Below are the code and all the weights of a small trained network. Each question names an input and a target symbol and asks about switching units off, where a switched-off unit gives its printed mean instead of its output.

import numpy as np


def w(rows, s, z=0):
    codes = np.array(rows[::2]) - 128.0
    scale = np.full(codes.shape[1], s)
    scale[-1] = z or s
    return codes * scale


def f(y):
    return y / 2 * (1 + np.tanh(0.7978845608 * (y + 0.044715 * y**3)))


def softmax(a):
    e = np.exp(a - a.max(-1, keepdims=True))
    return e / e.sum(-1, keepdims=True)


def log_softmax(a):
    a = a - a.max(-1, keepdims=True)
    return a - np.log(np.exp(a).sum(-1, keepdims=True))


def net(x, mask):
    ids = ['αζλμπω'.index(c) for c in x.split()]
    T = len(ids)
    res = E[ids] + P[:T]
    u = 0
    for l in range(3):
        q, k, v = (res @ M[l].T for M in (Q, K, V))
        z = softmax(np.where(np.tri(T) > 0, q @ k.T / 4**0.5, -1e9)) @ v
        res = res + np.where(mask[u], z, O[l][:, -1]) @ O[l][:, :-1]
        u += 1
        y = f(res @ A[l][:, :-1].T + A[l][:, -1])
        res = res + np.where(mask[u : u + 4], y, B[l][:, -1]) @ B[l][:, :-1]
        u += 4
    return log_softmax(res[-1] @ U[:, :-1].T + U[:, -1])


Q, K, V, O, A, B = {}, {}, {}, {}, {}, {}
E = w([
[212,199,56,133,108,214,101],'α',
[254,89,149,167,133,163,111],'ζ',
[124,228,94,135,2,55,176],'λ',
[148,137,191,139,110,97,60],'μ',
[73,113,173,58,149,80,205],'π',
[107,148,84,98,136,156,220],'ω',
],0.013)
P = w([
[72,79,136,233,147,65,73],'0',
[33,44,164,195,142,196,44],'1',
[75,98,224,183,118,191,99],'2',
[69,49,198,95,116,231,56],'3',
[145,137,215,13,123,180,67],'4',
[96,126,186,124,187,160,131],'5',
[140,203,182,37,185,118,155],'6',
[83,254,177,129,236,85,247],'7',
],0.0079)
Q[0] = w([
[131,152,225,189,154,13,31],'0.h0',
[148,223,22,148,14,85,106],'0.h0',
[128,115,120,210,140,254,125],'0.h0',
[22,137,29,101,137,46,56],'0.h0',
],0.012)
K[0] = w([
[170,114,231,161,167,59,11],'0.h0',
[78,254,113,119,5,136,90],'0.h0',
[128,206,46,120,254,172,72],'0.h0',
[63,135,160,59,124,29,118],'0.h0',
],0.012)
V[0] = w([
[43,151,196,133,253,69,18],'0.h0',
[169,213,125,107,166,148,127],'0.h0',
[53,92,159,130,106,106,144],'0.h0',
[94,198,169,98,167,126,108],'0.h0',
],0.0069)
O[0] = w([
[202,77,2,116,50,127,234,2],'0.h0',
[119,121,153,144,121,108,74,195],'0.h0',
[154,165,159,148,64,181,147,54],'0.h0',
[163,135,142,164,36,147,117,138],'0.h0',
],0.0066,0.00091)
A[0] = w([
[204,49,138,129,206,199,191,6],'0.n0',
[90,150,2,43,80,145,139,33],'0.n1',
[119,178,116,158,13,143,128,48],'0.n2',
[35,61,130,49,109,21,159,79],'0.n3',
],0.0079,0.0016)
B[0] = w([
[49,144,254,105,163,93,188,252],'0.n0',
[133,128,238,137,136,121,95,122],'0.n1',
[52,1,68,63,227,111,55,203],'0.n2',
[164,137,174,210,93,137,38,243],'0.n3',
],0.0067,0.0019)
Q[1] = w([
[112,109,126,242,123,212,115],'1.h0',
[24,76,159,45,162,247,103],'1.h0',
[89,31,165,111,36,211,58],'1.h0',
[205,155,149,7,123,142,107],'1.h0',
],0.014)
K[1] = w([
[199,187,116,176,120,94,159],'1.h0',
[91,121,150,250,134,133,120],'1.h0',
[114,105,68,210,145,102,159],'1.h0',
[87,57,124,143,116,222,100],'1.h0',
],0.019)
V[1] = w([
[22,96,166,106,103,148,242],'1.h0',
[91,180,78,172,255,219,217],'1.h0',
[204,125,120,140,19,233,143],'1.h0',
[193,65,246,144,223,121,112],'1.h0',
],0.0086)
O[1] = w([
[116,125,126,204,145,194,139,159],'1.h0',
[103,137,63,163,132,48,210,112],'1.h0',
[62,87,158,94,139,124,145,88],'1.h0',
[139,134,131,161,5,119,111,252],'1.h0',
],0.012,0.0037)
A[1] = w([
[119,114,104,40,159,194,187,3],'1.n0',
[111,125,87,184,134,8,95,121],'1.n1',
[194,84,75,127,160,160,149,139],'1.n2',
[130,43,166,185,220,29,90,94],'1.n3',
],0.011,0.0033)
B[1] = w([
[140,133,47,222,141,74,240,176],'1.n0',
[116,115,95,187,131,216,75,252],'1.n1',
[254,128,63,135,33,198,208,150],'1.n2',
[47,94,152,229,107,146,80,208],'1.n3',
],0.008,0.0033)
Q[2] = w([
[81,156,253,106,174,233,173],'2.h0',
[74,160,194,91,93,109,248],'2.h0',
[70,236,57,36,140,207,8],'2.h0',
[43,64,188,110,91,225,254],'2.h0',
],0.0081)
K[2] = w([
[28,204,136,134,109,91,99],'2.h0',
[63,223,112,116,110,165,186],'2.h0',
[134,124,231,218,155,168,47],'2.h0',
[12,179,89,95,159,139,171],'2.h0',
],0.011)
V[2] = w([
[110,91,129,84,58,139,101],'2.h0',
[81,128,153,144,152,91,140],'2.h0',
[81,126,21,111,138,195,72],'2.h0',
[160,3,180,197,109,98,151],'2.h0',
],0.0051)
O[2] = w([
[84,82,252,179,205,68,68,124],'2.h0',
[89,120,92,104,72,132,158,126],'2.h0',
[198,176,169,63,186,16,50,229],'2.h0',
[58,84,241,96,118,198,223,251],'2.h0',
],0.0038,0.0027)
A[2] = w([
[169,124,74,150,102,52,97,3],'2.n0',
[137,35,140,52,153,127,102,68],'2.n1',
[46,96,153,66,108,22,162,173],'2.n2',
[171,69,199,141,135,115,244,107],'2.n3',
],0.011,0.0055)
B[2] = w([
[117,169,195,143,125,254,18,132],'2.n0',
[154,205,123,99,18,106,195,172],'2.n1',
[51,61,134,164,160,210,30,225],'2.n2',
[122,180,152,68,127,37,146,254],'2.n3',
],0.0066,0.0053)
U = w([
[176,187,143,83,224,186,75,36],'α',
[93,132,202,145,154,244,114,252],'ζ',
[49,123,110,63,178,102,42,38],'λ',
[166,73,124,105,60,140,118,13],'μ',
[85,207,184,1,148,137,148,216],'π',
[73,156,126,145,229,182,182,92],'ω',
],0.0051,0.0041)

Each question gives the input, a string of symbols that net reads in full, and the target symbol t.
The units are the heads (4 rows each of Q, K, V and O) and the neurons (one row each of A and B). Each row of codes is followed by its name. A weight is (code - 128) times the scale printed after its matrix; where a second scale follows, it is the last column's (O, A, B and U).
mask holds one flag per unit, layer by layer, with each layer's heads first. A switched-off unit (its flag False) gives its mean, the last column of its rows in O or B, instead of its output. The means were averaged over made-up inputs and are rounded, as every weight is.
A unit's drop is (log p(t) with every unit on - log p(t) with that unit switched off) / (log p(t) with every unit on - log p(t) with every unit switched off).
The circuit of an input: a set's keep is (log p(t) with only the set's units on - log p(t) with every unit switched off) / (log p(t) with every unit on - log p(t) with every unit switched off). Starting from the 12 units with the biggest drops (on a tie, the unit counted first), units are removed one at a time, each time the one whose removal leaves the highest keep (on an exact tie, the one counted first), for as long as the keep stays at least 0.8.
units of the circuit, in order: the units of the circuit, biggest drop first
top k neurons: the k neurons with the biggest drops, biggest first
top k neurons in layer l: the k neurons of layer l with the biggest drops, biggest first
drop of u: that unit's drop, to one decimal
input ω ζ ω ω ζ, target π: top neuron in layer 0 -> (0.n2)
input ζ π π ω ω μ ω μ, target ω: units of the circuit, in order -> (1.h0 0.h0)
input π ζ ω ζ ω, target μ: units of the circuit, in order -> (1.h0 0.n0)
input ζ ω π π, target μ: units of the circuit, in order -> (1.h0 0.n3)
input μ λ μ α, target π: units of the circuit, in order -> (1.h0 2.n1 0.h0)
input α ω ζ λ μ ζ π, target ζ: units of the circuit, in order -> (0.n3 0.n2 1.h0)
input λ π α μ, target α: units of the circuit, in order -> (1.h0 0.n2)
input π λ ω ω μ, target α: top 4 neurons -> (0.n2 1.n2 0.n0 1.n3)
input π ω ω ω λ π μ α, target α: units of the circuit, in order -> (1.h0 0.h0 2.h0)
input π ω ω π λ ω λ ω, target α: units of the circuit, in order -> (1.h0 0.n2 0.h0 2.h0)
input ω ω λ ζ ζ α ω α, target μ: units of the circuit, in order -> (1.h0 0.n0)
input ω ζ ω α α μ ζ, target λ: top 3 neurons -> (2.n2 0.n0 1.n3)
input ω λ μ ω α, target α: top 2 neurons in layer 0 -> (0.n2 0.n3)
input ω ω π, target ω: units of the circuit, in order -> (1.h0)
input ω α ζ ζ μ ω μ, target μ: units of the circuit, in order -> (1.h0 0.h0)
input α ω μ ω, target λ: top 2 neurons in layer 1 -> (1.n2 1.n1)
input ω λ α λ, target λ: top 2 neurons -> (0.n2 0.n0)
input α π ω π, target λ: units of the circuit, in order -> (2.n2 1.h0 0.n0 1.n1)
input λ α α α ζ, target λ: units of the circuit, in order -> (1.h0 2.n2)
input ω ω ζ ω ω ω α, target ω: units of the circuit, in order -> (1.h0)
input ω ω μ μ ω, target ω: top 2 neurons -> (1.n0 0.n3)
input μ ω μ, target π: drop of 0.n0 -> 0.1
input ζ ω μ ω ζ ω λ, target ζ: drop of 0.n0 -> 0.2
input α μ ω α α μ ω, target λ: drop of 1.n2 -> 0.1
input π α ω α ω ω α, target λ: drop of 0.n2 -> 0.0
input ζ π ζ, target π: top 2 neurons in layer 1 -> (1.n1 1.n3)
input ω π ω ζ, target ω: top neuron -> (0.n0)
input π α ζ μ π, target λ: top 2 neurons -> (2.n2 0.n0)
